Here is a tiny trained network, its code and every weight. The questions are about switching its units off for an input and a target symbol, where a switched-off unit gives its printed mean instead of its output.

import numpy as np


def w(rows, s, z=0):
    codes = np.array(rows[::2]) - 128.0
    scale = np.full(codes.shape[1], s)
    scale[-1] = z or s
    return codes * scale


def f(y):
    return np.maximum(y, 0)


def softmax(a):
    e = np.exp(a - a.max(-1, keepdims=True))
    return e / e.sum(-1, keepdims=True)


def log_softmax(a):
    a = a - a.max(-1, keepdims=True)
    return a - np.log(np.exp(a).sum(-1, keepdims=True))


def net(x, mask):
    ids = ['ΘΠΣΩβδζμτ'.index(c) for c in x.split()]
    T = len(ids)
    res = E[ids] + P[:T]
    q, k, v = (res @ M[0].T for M in (Q, K, V))
    z = softmax(np.where(np.tri(T) > 0, q @ k.T / 3**0.5, -1e9)) @ v
    res = res + np.where(mask[0], z, O[0][:, -1]) @ O[0][:, :-1]
    y = f(res @ A[0][:, :-1].T + A[0][:, -1])
    res = res + np.where(mask[1:9], y, B[0][:, -1]) @ B[0][:, :-1]
    return log_softmax(res[-1] @ U[:, :-1].T + U[:, -1])


Q, K, V, O, A, B = {}, {}, {}, {}, {}, {}
E = w([
[97,137,131,165,208],'Θ',
[84,154,130,145,196],'Π',
[98,124,133,170,216],'Σ',
[167,251,123,215,205],'Ω',
[74,52,173,112,79],'β',
[155,166,135,55,125],'δ',
[200,157,107,210,40],'ζ',
[178,79,174,28,85],'μ',
[201,6,125,245,132],'τ',
],0.017)
P = w([
[140,168,246,191,67],'0',
[135,138,178,146,82],'1',
[143,127,155,137,102],'2',
[142,120,137,130,103],'3',
[135,124,120,127,97],'4',
[127,125,105,122,82],'5',
[126,103,105,107,103],'6',
[124,110,84,117,103],'7',
[128,98,79,106,103],'8',
[127,101,58,117,94],'9',
[122,103,47,109,83],'10',
[126,96,63,74,117],'11',
[138,98,70,90,139],'12',
],0.012)
Q[0] = w([
[182,130,127,100,121],'H0',
[70,71,111,152,184],'H0',
[209,108,125,155,8],'H0',
],0.016)
K[0] = w([
[93,193,11,22,158],'H0',
[142,171,221,125,131],'H0',
[110,80,2,84,130],'H0',
],0.0093)
V[0] = w([
[172,164,216,19,159],'H0',
[140,254,126,71,137],'H0',
[42,56,87,145,202],'H0',
],0.0069)
O[0] = w([
[73,171,66,140,8,93],'H0',
[124,169,34,123,153,61],'H0',
[60,122,118,163,72,2],'H0',
],0.012,0.0066)
A[0] = w([
[192,143,44,190,233,143],'N0',
[86,112,148,220,7,85],'N1',
[116,99,142,211,220,168],'N2',
[47,13,148,100,177,94],'N3',
[174,117,96,155,34,168],'N4',
[203,88,161,116,153,156],'N5',
[182,238,143,146,70,184],'N6',
[81,254,63,75,123,253],'N7',
],0.0076,0.003)
B[0] = w([
[177,171,157,101,141,206],'N0',
[84,159,135,70,149,170],'N1',
[104,196,119,138,1,206],'N2',
[143,139,190,107,199,172],'N3',
[83,114,164,69,125,215],'N4',
[80,160,81,180,116,250],'N5',
[113,64,98,82,179,209],'N6',
[113,74,49,176,139,172],'N7',
],0.0094,0.011)
U = w([
[96,152,163,59,75,80],'Θ',
[74,141,149,120,127,119],'Π',
[88,125,155,149,64,239],'Σ',
[255,45,153,108,117,127],'Ω',
[88,142,160,109,124,5],'β',
[92,130,136,132,133,51],'δ',
[104,199,159,89,145,43],'ζ',
[101,85,108,128,147,157],'μ',
[60,125,203,91,171,142],'τ',
],0.01,0.0027)

Each question gives the input, a string of symbols that net reads in full, and the target symbol t.
The units are the heads (3 rows each of Q, K, V and O) and the neurons (one row each of A and B). Each row of codes is followed by its name. A weight is (code - 128) times the scale printed after its matrix; where a second scale follows, it is the last column's (O, A, B and U).
mask holds one flag per unit, heads first, then neurons. A switched-off unit (its flag False) gives its mean, the last column of its rows in O or B, instead of its output. The means were averaged over made-up inputs and are rounded, as every weight is.
A unit's drop is (log p(t) with every unit on - log p(t) with that unit switched off) / (log p(t) with every unit on - log p(t) with every unit switched off).
The circuit of an input: a set's keep is (log p(t) with only the set's units on - log p(t) with every unit switched off) / (log p(t) with every unit on - log p(t) with every unit switched off). Starting from all 9 units, units are removed one at a time, each time the one whose removal leaves the highest keep (on an exact tie, the one counted first), for as long as the keep stays at least 0.8.
circuit, biggest first: the units of the circuit, biggest drop first
k most important neurons: the k neurons with the biggest drops, biggest first
drop of u: that unit's drop, to one decimal
input Σ Θ ζ τ ζ μ μ ζ β μ ζ μ ζ, target Θ: 3 most important neurons => [N4 N1 N5]
input δ ζ β ζ τ ζ ζ Π ζ ζ τ τ ζ, target Σ: 4 most important neurons => [N5 N2 N6 N0]
input τ μ μ ζ ζ ζ ζ ζ μ ζ ζ, target Ω: 2 most important neurons => [N2 N1]
input β τ ζ ζ δ β ζ β ζ ζ δ ζ, target μ: circuit, biggest first => [H0 N7 N2]
input μ ζ ζ, target Ω: circuit, biggest first => [H0]
input ζ ζ ζ τ τ ζ τ ζ μ Θ Ω μ ζ, target Θ: circuit, biggest first => [H0 N4]
input ζ μ β Π, target ζ: circuit, biggest first => [H0 N0 N2]
input μ ζ ζ Ω τ Σ, target μ: circuit, biggest first => [H0 N7 N2]
input ζ μ δ δ τ β, target τ: 3 most important neurons => [N3 N2 N1]
input ζ τ Π Π Ω ζ Θ ζ Θ τ β, target τ: circuit, biggest first => [N3 H0]
input ζ Ω Ω τ, target Σ: 3 most important neurons => [N2 N5 N6]
input μ μ Σ, target μ: drop of H0 => 1.8
input δ ζ μ ζ μ τ τ, target Σ: drop of N2 => 0.1
input μ Π Π ζ τ τ ζ τ Ω ζ Π, target μ: drop of H0 => 1.2
